Below are the code and all the weights of a small trained network. Each question names an input and a class and asks about switching units off, where a switched-off unit gives its printed mean instead of its output.

import numpy as np


def w(rows, s, z=0):
    codes = np.array(rows[::2]) - 128.0
    scale = np.full(codes.shape[1], s)
    scale[-1] = z or s
    return codes * scale


def f(y):
    return np.maximum(y, 0)


def log_softmax(a):
    a = a - a.max(-1, keepdims=True)
    return a - np.log(np.exp(a).sum(-1, keepdims=True))


def net(x, mask):
    res = np.array(x, float).reshape(1, 4) / 4 @ E
    y = f(res @ A[0][:, :-1].T + A[0][:, -1])
    res = res + np.where(mask, y, B[0][:, -1]) @ B[0][:, :-1]
    return log_softmax(res[-1] @ U[:, :-1].T + U[:, -1])


A, B = {}, {}
E = w([
[224,158,252,191,130,53,25,165,61],'x0',
[130,239,1,64,243,48,54,109,95],'x1',
[60,196,218,70,167,42,227,240,173],'x2',
[16,72,163,209,194,14,182,28,74],'x3',
],0.0065)
A[0] = w([
[203,79,86,185,110,182,58,32,96,43],'n0',
[213,171,210,155,150,53,14,179,61,123],'n1',
[75,158,197,84,167,85,165,229,183,65],'n2',
[152,89,95,188,106,156,80,21,82,86],'n3',
[9,64,127,217,191,62,174,39,49,10],'n4',
[130,25,243,203,21,204,209,171,187,108],'n5',
[10,116,2,24,154,210,207,73,232,33],'n6',
[149,77,45,170,113,195,79,40,70,128],'n7',
[80,161,179,93,140,57,191,178,139,2],'n8',
[234,158,80,45,69,206,104,223,177,110],'n9',
[132,217,5,55,236,62,75,136,95,85],'n10',
[208,151,86,55,74,209,90,222,202,5],'n11',
],0.0062,0.0018)
B[0] = w([
[139,172,106,65,69,122,163,194,92,204],'n0',
[160,177,193,186,135,211,188,74,73,229],'n1',
[118,178,96,55,66,130,184,204,72,201],'n2',
[129,206,110,74,84,90,143,175,124,195],'n3',
[113,151,164,150,82,2,86,101,230,226],'n4',
[27,111,36,190,168,172,65,155,97,239],'n5',
[194,227,221,179,135,210,197,57,74,254],'n6',
[135,188,121,46,71,119,147,178,105,212],'n7',
[144,187,109,73,46,92,142,186,100,184],'n8',
[127,149,157,143,107,60,89,82,203,240],'n9',
[26,91,40,190,167,171,57,138,99,250],'n10',
[100,151,152,141,102,42,94,90,221,225],'n11',
],0.0077,0.0093)
U = w([
[132,161,100,4,86,110,164,211,89,102],'0',
[116,136,157,144,113,40,99,76,220,118],'1',
[51,114,38,194,155,184,79,146,92,108],'2',
[168,160,207,174,135,194,179,67,76,143],'3',
[144,104,104,102,152,145,140,132,121,248],'4',
[157,52,137,83,144,135,134,112,133,96],'5',
[176,84,123,100,184,133,145,131,129,96],'6',
],0.011)

Each question gives the input, the list of numbers given to net, and the class t.
The units are the neurons (one row each of A and B). Each row of codes is followed by its name. A weight is (code - 128) times the scale printed after its matrix; where a second scale follows, it is the last column's (A, B and U).
mask holds one flag per neuron, in row order. A switched-off neuron (its flag False) gives its mean, the last column of its row in B, instead of its output. The means were averaged over made-up inputs and are rounded, as every weight is.
A unit's drop is (log p(t) with every unit on - log p(t) with that unit switched off) / (log p(t) with every unit on - log p(t) with every unit switched off).
The circuit of an input: a set's keep is (log p(t) with only the set's units on - log p(t) with every unit switched off) / (log p(t) with every unit on - log p(t) with every unit switched off). Starting from all 12 units, units are removed one at a time, each time the one whose removal leaves the highest keep (on an exact tie, the one counted first), for as long as the keep stays at least 0.8.
units of the circuit, in order: the units of the circuit, biggest drop first
most important unit: the unit with the biggest drop
k most important neurons: the k neurons with the biggest drops, biggest first
drop when u is switched off: that unit's drop, to one decimal
input [-2,-8,-7,-6], class 2: units of the circuit, in order -> (n5)
input [6,5,-6,2], class 0: 2 most important neurons -> (n0; n6)
input [-5,7,6,-4], class 2: 4 most important neurons -> (n10; n7; n0; n3)
input [4,-2,-6,5], class 0: units of the circuit, in order -> (n0; n3)
input [2,7,-7,3], class 0: 3 most important neurons -> (n7; n0; n3)
input [-7,-5,6,4], class 3: 2 most important neurons -> (n6; n7)
input [-7,6,5,-2], class 3: 2 most important neurons -> (n6; n5)
input [-6,2,-6,-1], class 0: 2 most important neurons -> (n7; n1)
input [3,-5,5,4], class 0: 2 most important neurons -> (n10; n2)
input [-3,1,-5,7], class 1: 2 most important neurons -> (n4; n2)
input [-7,0,5,6], class 3: 3 most important neurons -> (n6; n11; n9)
input [0,8,-6,-8], class 1: 4 most important neurons -> (n9; n11; n5; n2)
input [-5,-7,-6,-8], class 1: 2 most important neurons -> (n11; n9)
input [8,-2,6,-3], class 3: units of the circuit, in order -> (n1)
input [7,5,8,6], class 0: 3 most important neurons -> (n2; n8; n6)
input [4,-4,5,1], class 0: 2 most important neurons -> (n6; n10)
input [5,-2,-6,7], class 1: 4 most important neurons -> (n4; n2; n6; n8)
input [-8,-5,-4,-4], class 3: 2 most important neurons -> (n6; n10)
input [7,6,1,-1], class 3: drop when n8 is switched off -> 0.0
input [-8,-3,4,-3], class 3: drop when n6 is switched off -> 1.1
input [1,6,2,4], class 2: drop when n10 is switched off -> 1.4
input [5,7,2,-3], class 2: most important unit -> n10
input [-8,1,1,-4], class 3: drop when n6 is switched off -> 1.1
